How the points are linked:
j742: ru>j952, gu>j279, fe>j895, zo>j411, vi>j4, te>j613
j821: ru>j39, gu>., fe>j284, zo>j753, vi>j604, te>j762
j731: ru>j816, gu>j994, fe>., zo>., vi>j878, te>j523
j996: ru>., gu>j179, fe>j429, zo>j323, vi>j831, te>j85
j323: ru>j996, gu>j20, fe>j412, zo>j807, vi>j895, te>j109
j889: ru>j411, gu>j98, fe>j508, zo>., vi>j33, te>j482
j33: ru>j396, gu>j23, fe>j55, zo>., vi>j889, te>j945
j83: ru>j712, gu>j816, fe>., zo>j523, vi>j309, te>.
j23: ru>j612, gu>., fe>j259, zo>., vi>j98, te>j33
j593: ru>j671, gu>j4, fe>j109, zo>j339, vi>j613, te>.
j109: ru>j85, gu>j323, fe>j712, zo>j730, vi>j336, te>.
j807: ru>j323, gu>j604, fe>j816, zo>j55, vi>j762, te>j730
j99: ru>., gu>., fe>j179, zo>j104, vi>j578, te>j822
j25: ru>., gu>j952, fe>j210, zo>j613, vi>j671, te>.
j429: ru>., gu>j557, fe>., zo>j412, vi>j450, te>j553
j284: ru>j77, gu>., fe>., zo>j893, vi>j796, te>j414
j259: ru>j604, gu>., fe>j994, zo>., vi>j753, te>j55
j951: ru>j336, gu>j762, fe>j309, zo>j155, vi>j730, te>.
j671: ru>., gu>j822, fe>j85, zo>j593, vi>j25, te>.
j467: ru>., gu>j450, fe>., zo>j290, vi>j553, te>.
j613: ru>j25, gu>j742, fe>j336, zo>j256, vi>j593, te>.
j557: ru>., gu>., fe>., zo>j172, vi>j204, te>j429
j290: ru>j467, gu>j375, fe>., zo>j309, vi>j712, te>.
j172: ru>j557, gu>., fe>., zo>j796, vi>j77, te>j412
j4: ru>j822, gu>j104, fe>j323, zo>j396, vi>j742, te>j593
j878: ru>j414, gu>j893, fe>., zo>., vi>j731, te>j992
j553: ru>., gu>j429, fe>., zo>j712, vi>j467, te>.
j945: ru>j339, gu>j33, fe>j986, zo>., vi>j482, te>.
j39: ru>j122, gu>., fe>j77, zo>j821, vi>j20, te>j895
j204: ru>., gu>., fe>., zo>j77, vi>j557, te>j450
j411: ru>j742, gu>j182, fe>j762, zo>j889, vi>j396, te>j256
j309: ru>j290, gu>j414, fe>., zo>j992, vi>j83, te>.
j279: ru>j578, gu>., fe>j39, zo>j182, vi>j104, te>j742
j85: ru>., gu>j996, fe>j553, zo>j109, vi>j210, te>.
j450: ru>., gu>j204, fe>., zo>j375, vi>j429, te>j467
j604: ru>j20, gu>., fe>j796, zo>j259, vi>j821, te>j807
j730: ru>j109, gu>j807, fe>j83, zo>j986, vi>j951, te>.
j77: ru>j204, gu>., fe>., zo>j284, vi>j172, te>j375
j753: ru>j821, gu>., fe>j893, zo>., vi>j259, te>j508
j986: ru>j730, gu>j55, fe>j523, zo>., vi>j155, te>.
j155: ru>j951, gu>j508, fe>j992, zo>., vi>j986, te>.
j339: ru>j593, gu>j396, fe>j730, zo>j945, vi>j256, te>.
j712: ru>j553, gu>j412, fe>., zo>j83, vi>j290, te>.
j412: ru>j429, gu>j172, fe>., zo>j816, vi>j375, te>j712
j414: ru>j375, gu>j284, fe>., zo>j878, vi>j816, te>j309
j952: ru>., gu>j578, fe>j831, zo>j742, vi>j822, te>j25
j612: ru>j104, gu>., fe>j604, zo>j23, vi>j182, te>j396
j256: ru>j613, gu>j411, fe>j951, zo>j482, vi>j339, te>.
j523: ru>j83, gu>j731, fe>., zo>., vi>j992, te>.
j396: ru>j4, gu>j612, fe>j807, zo>j33, vi>j411, te>j339
j104: ru>j99, gu>., fe>j20, zo>j612, vi>j279, te>j4
j508: ru>j762, gu>j753, fe>j878, zo>., vi>j55, te>j155
j578: ru>., gu>., fe>j122, zo>j279, vi>j99, te>j952
j375: ru>j450, gu>j77, fe>., zo>j414, vi>j412, te>j290
j762: ru>j895, gu>j821, fe>j414, zo>j508, vi>j807, te>j951
j98: ru>j182, gu>., fe>j753, zo>., vi>j23, te>j889
j895: ru>j831, gu>j39, fe>j375, zo>j762, vi>j323, te>j336
j55: ru>j807, gu>j259, fe>j731, zo>., vi>j508, te>j986
j336: ru>j210, gu>j895, fe>j290, zo>j951, vi>j109, te>.
j822: ru>., gu>j99, fe>j996, zo>j4, vi>j952, te>j671
j179: ru>., gu>., fe>j557, zo>j20, vi>j122, te>j996
j210: ru>., gu>j831, fe>j467, zo>j336, vi>j85, te>.
j482: ru>j256, gu>j889, fe>j155, zo>., vi>j945, te>.
j796: ru>j172, gu>., fe>., zo>j994, vi>j284, te>j816
j122: ru>., gu>., fe>j204, zo>j39, vi>j179, te>j831
j182: ru>j279, gu>., fe>j821, zo>j98, vi>j612, te>j411
j816: ru>j412, gu>j796, fe>., zo>j731, vi>j414, te>j83
j893: ru>j284, gu>., fe>., zo>., vi>j994, te>j878
j994: ru>j796, gu>., fe>., zo>., vi>j893, te>j731
j20: ru>j179, gu>., fe>j172, zo>j604, vi>j39, te>j323
j831: ru>., gu>j122, fe>j450, zo>j895, vi>j996, te>j210
j992: ru>j309, gu>j878, fe>., zo>., vi>j523, te>.

The rows follow the links: the fewer symbols apart two points are, the more alike their rows tend to be.

Each row is also shifted at random along 2 hidden directions that mean nothing.

Some points, each with a row of numbers:
j467
68 25 19 23 28 -1 43 8 -6 -11 -19 18 12 0 3 -14 -4 -14 11 -12 2 14 -15 -6 -6 0 16 -18 -22 10 -13 -55 1 0 -13 14 3 2 -6
j557
7 28 30 14 21 -27 24 16 20 1 -5 -9 -43 25 -27 -34 21 1 5 -24 -2 -21 34 -1 -6 9 10 19 -1 -20 23 -29 -8 16 -21 21 -12 11 -25
j55
31 -36 -23 3 -21 9 -35 16 29 -4 38 -14 7 -16 -1 26 -10 9 -17 10 -3 -5 -6 3 -4 6 -25 24 5 -11 25 64 -15 -6 16 -5 -6 -20 -20
j155
62 -1 -21 -23 4 26 -4 -24 -29 2 -15 22 39 -36 5 13 13 -2 1 19 8 0 -4 -14 18 -23 -12 -17 -1 9 -24 38 30 -11 13 4 13 -20 4
j85
-11 35 17 20 22 -5 5 -10 19 -33 -17 6 -28 35 -37 -14 26 -4 12 -16 32 11 -4 10 -3 -1 44 -7 3 6 25 -26 -29 8 15 6 -14 20 26
j994
2 -4 5 -10 8 -1 3 17 13 -2 15 -2 -21 -22 -19 -2 16 22 -18 -11 -5 -38 28 -22 -3 -6 -25 26 -9 -14 25 46 22 8 -8 19 -4 -15 -47
j553
40 25 21 30 35 -3 25 13 27 -32 -10 20 -15 16 -26 -16 12 -2 -4 -30 21 -2 -9 -2 -5 7 23 4 -18 7 27 -25 -23 4 6 22 -9 7 -11
j20
90 -19 24 -12 -22 -39 -14 7 15 8 14 -27 -68 45 -7 -8 0 24 -19 -16 3 -34 30 2 -6 14 2 37 -8 -18 24 0 2 16 -16 -17 -9 21 9
j182
-44 -65 4 -20 -29 1 -13 6 -27 10 10 4 9 -7 52 23 -61 21 -40 16 -4 -4 -28 1 7 -10 -15 -2 -30 20 -49 -3 32 -20 -12 -34 22 4 34
j204
138 1 26 5 8 -28 34 20 -5 25 -6 -10 -16 14 23 -21 -18 -4 7 -12 -20 -14 17 2 -8 9 -6 6 -13 -9 -19 -56 15 11 -40 -2 8 8 -14
j412
-58 6 14 53 27 -3 24 37 51 -19 18 6 1 -2 -14 -5 -5 -9 -6 -20 -2 6 -8 -7 -16 13 2 12 -10 -2 43 -8 -35 7 -3 27 -14 -15 -52
j831
-37 10 11 18 5 -9 21 14 1 12 -4 -5 26 11 23 -12 -21 -33 32 0 -15 29 -18 17 -3 19 16 -18 2 -1 -20 -61 -25 2 -14 1 -2 11 1
j889
-33 -7 -31 -30 -28 20 -33 -23 -21 25 4 -12 37 -20 15 15 7 -9 15 31 -13 17 11 7 6 1 -16 -17 27 -4 -17 28 7 -1 9 -12 5 -13 12
j4
-16 -46 -10 19 -31 -7 -41 17 22 -11 20 -20 -14 31 22 22 -42 7 -22 7 4 23 -34 18 -4 14 8 17 4 8 11 0 -46 -9 14 -29 -9 14 40
j996
56 -31 12 42 -8 -21 -10 35 33 -15 20 -13 -22 33 10 0 -38 -1 -16 -17 -1 20 -29 19 -12 23 18 23 -1 2 21 -33 -49 -2 -4 -12 -10 17 7
j895
8 -29 -3 24 -5 0 19 24 -5 15 15 0 50 -6 44 6 -49 -20 12 10 -22 34 -39 11 -1 12 -2 -13 -9 6 -30 -41 -21 -9 -15 -9 9 0 -12
j613
52 -8 -5 -17 -18 7 -17 -26 -31 -6 -19 6 11 18 26 13 -20 0 -3 15 12 24 -24 9 14 -8 16 -23 -3 21 -37 -23 6 -14 9 -26 12 8 65
j712
31 -19 22 47 36 16 23 35 34 -46 5 37 -12 6 -10 9 -29 15 -42 -27 27 -5 -45 -11 -4 -7 10 16 -44 27 20 -1 -13 -17 9 13 -7 -9 -19
j945
52 -37 -26 -13 -28 15 -47 -15 -1 -23 10 7 -9 1 -1 33 -12 25 -38 11 25 -2 -21 2 8 -14 -9 11 -1 13 2 52 -1 -16 35 -23 -1 3 38
j414
-26 26 -10 15 21 12 38 14 3 19 3 8 46 -37 0 -6 16 -22 27 3 -27 14 11 -9 -5 1 -12 -14 8 -16 -4 -3 3 5 -12 28 5 -22 -57
j210
-52 17 15 21 28 6 35 4 -14 -24 -26 31 19 8 7 2 -30 -12 3 -8 14 24 -48 5 5 -6 29 -23 -26 35 -28 -56 -8 -6 1 3 10 5 22
j730
-60 43 -15 1 25 17 -8 -23 12 -39 -11 16 -18 -7 -56 3 54 6 -4 -11 35 0 4 -8 5 -16 18 2 13 5 40 48 -8 4 39 20 -13 -10 11
j952
-44 13 -5 1 -19 -12 -1 -11 -14 21 -14 -19 12 20 16 -9 0 -28 35 15 -11 34 -3 23 2 11 27 -18 24 -10 -24 -47 -28 9 -7 -15 3 20 34

Start here and follow the symbols in turn, left to right. Where do you end up?
Answer with the point's name.
-10 6 -12 1 14 17 20 11 5 21 14 8 49 -49 6 4 3 -12 11 15 -25 0 10 -11 -4 -4 -26 -7 4 -9 -3 22 16 2 -5 23 13 -29 -52
gu ru te: j414
-100 -32 -17 8 -25 4 -43 4 19 -12 21 -8 -6 10 2 20 -17 3 -8 12 5 16 -21 10 1 5 2 5 17 3 16 31 -38 -7 20 -12 -11 0 15
fe ru ru gu: j179
-7 7 -7 -36 -13 -2 -21 -14 2 16 7 -22 -28 -8 -26 -7 47 16 -5 -3 -4 -38 55 -12 -3 -5 -26 19 16 -24 30 58 24 10 1 2 -6 2 -18
ru fe vi: j284
57 29 20 -8 14 -11 41 3 -16 31 -10 -4 -2 -7 7 -27 18 -5 22 -8 -24 -20 39 -8 -5 4 -10 -1 0 -21 -17 -34 30 14 -37 11 7 5 -41
zo ru vi: j172
52 1 3 8 12 12 17 -11 -23 -17 -23 28 31 -1 14 9 -23 -10 -1 2 13 18 -41 0 12 -9 12 -29 -23 30 -38 -39 9 -13 4 -1 12 1 30
vi gu te fe: j712
-4 21 7 13 40 25 44 2 -6 -13 -15 40 38 -37 -6 7 -1 -6 -3 -8 4 2 -18 -20 4 -18 -6 -20 -28 15 -16 0 21 -11 5 31 6 -20 -30
zo ru ru: j290
88 -42 33 20 -13 -30 -8 25 22 -7 9 -20 -56 47 15 -10 -35 20 -33 -24 8 -16 -5 7 -4 14 7 30 -22 -1 9 -34 -10 -4 -20 -21 -3 28 19
fe te zo vi: j375
10 -59 13 -16 -32 -19 -9 6 -31 13 4 -7 -8 21 49 13 -59 12 -28 8 -8 -1 -31 6 5 0 -11 1 -25 18 -48 -36 22 -13 -17 -40 16 16 42
te fe te: j336
58 -34 -9 -39 -23 3 -9 -6 -27 30 13 -8 5 -31 29 9 -8 17 -14 18 -15 -30 14 -14 6 -11 -39 1 -9 -8 -29 26 51 0 -15 -12 17 -10 -17
te ru: j762
-67 -4 -22 5 2 21 9 7 -4 21 10 2 63 -36 24 12 -13 -24 28 25 -29 26 -15 5 1 5 -13 -22 12 2 -24 4 0 -3 -9 5 13 -18 -20
vi gu: j604
81 -30 -18 12 -28 -4 -39 19 40 -2 34 -27 -12 6 0 14 -5 2 -9 9 -10 5 2 14 -9 17 -8 26 22 -18 39 49 -37 2 18 -10 -14 -9 -13
fe gu ru: j172
55 5 -12 -14 12 26 5 -24 -34 -9 -13 27 40 -23 10 6 -5 -2 -1 14 7 13 -23 -10 9 -20 -1 -27 -8 27 -30 9 30 -12 13 4 16 -16 23
ru vi gu: j323
-6 -43 -2 -24 -35 -15 -41 -1 -1 -1 16 -20 -45 20 9 19 -15 30 -31 0 11 -22 5 4 4 -1 -11 25 -7 -1 3 25 9 -7 4 -28 -1 16 31
fe ru: j20
-71 -2 9 -19 -11 -20 5 -11 -29 17 -19 -12 -9 26 18 -13 -8 -6 11 6 -3 7 5 8 4 4 16 -8 -3 -1 -35 -51 7 -1 -21 -18 6 22 35
vi zo te: j4
-108 -21 -21 -6 -18 13 -18 -6 -14 10 7 0 41 -13 29 17 -32 -7 2 25 -16 29 -26 8 8 -3 -5 -15 6 9 -30 5 -4 -12 7 -16 12 -8 20
te gu zo: j889
28 -12 -1 -3 -15 -2 -36 -21 3 -29 -4 0 -23 35 -12 12 -4 11 -17 -3 30 10 -19 12 8 -9 24 1 2 16 7 12 -25 -12 30 -21 -6 16 62
vi ru fe: j210
8 7 21 -24 -5 -21 27 -1 -35 32 -12 -10 -3 9 24 -19 -4 -1 13 2 -22 -11 28 1 -2 2 -8 -5 -6 -3 -38 -43 35 10 -40 -9 15 13 1
zo ru: j39
-55 37 -2 -10 3 0 -1 -34 -30 -4 -34 1 13 25 -2 -15 18 -16 35 8 14 24 -5 14 6 -4 34 -30 16 5 -21 -43 -10 3 6 -10 -2 24 53
fe fe: j467
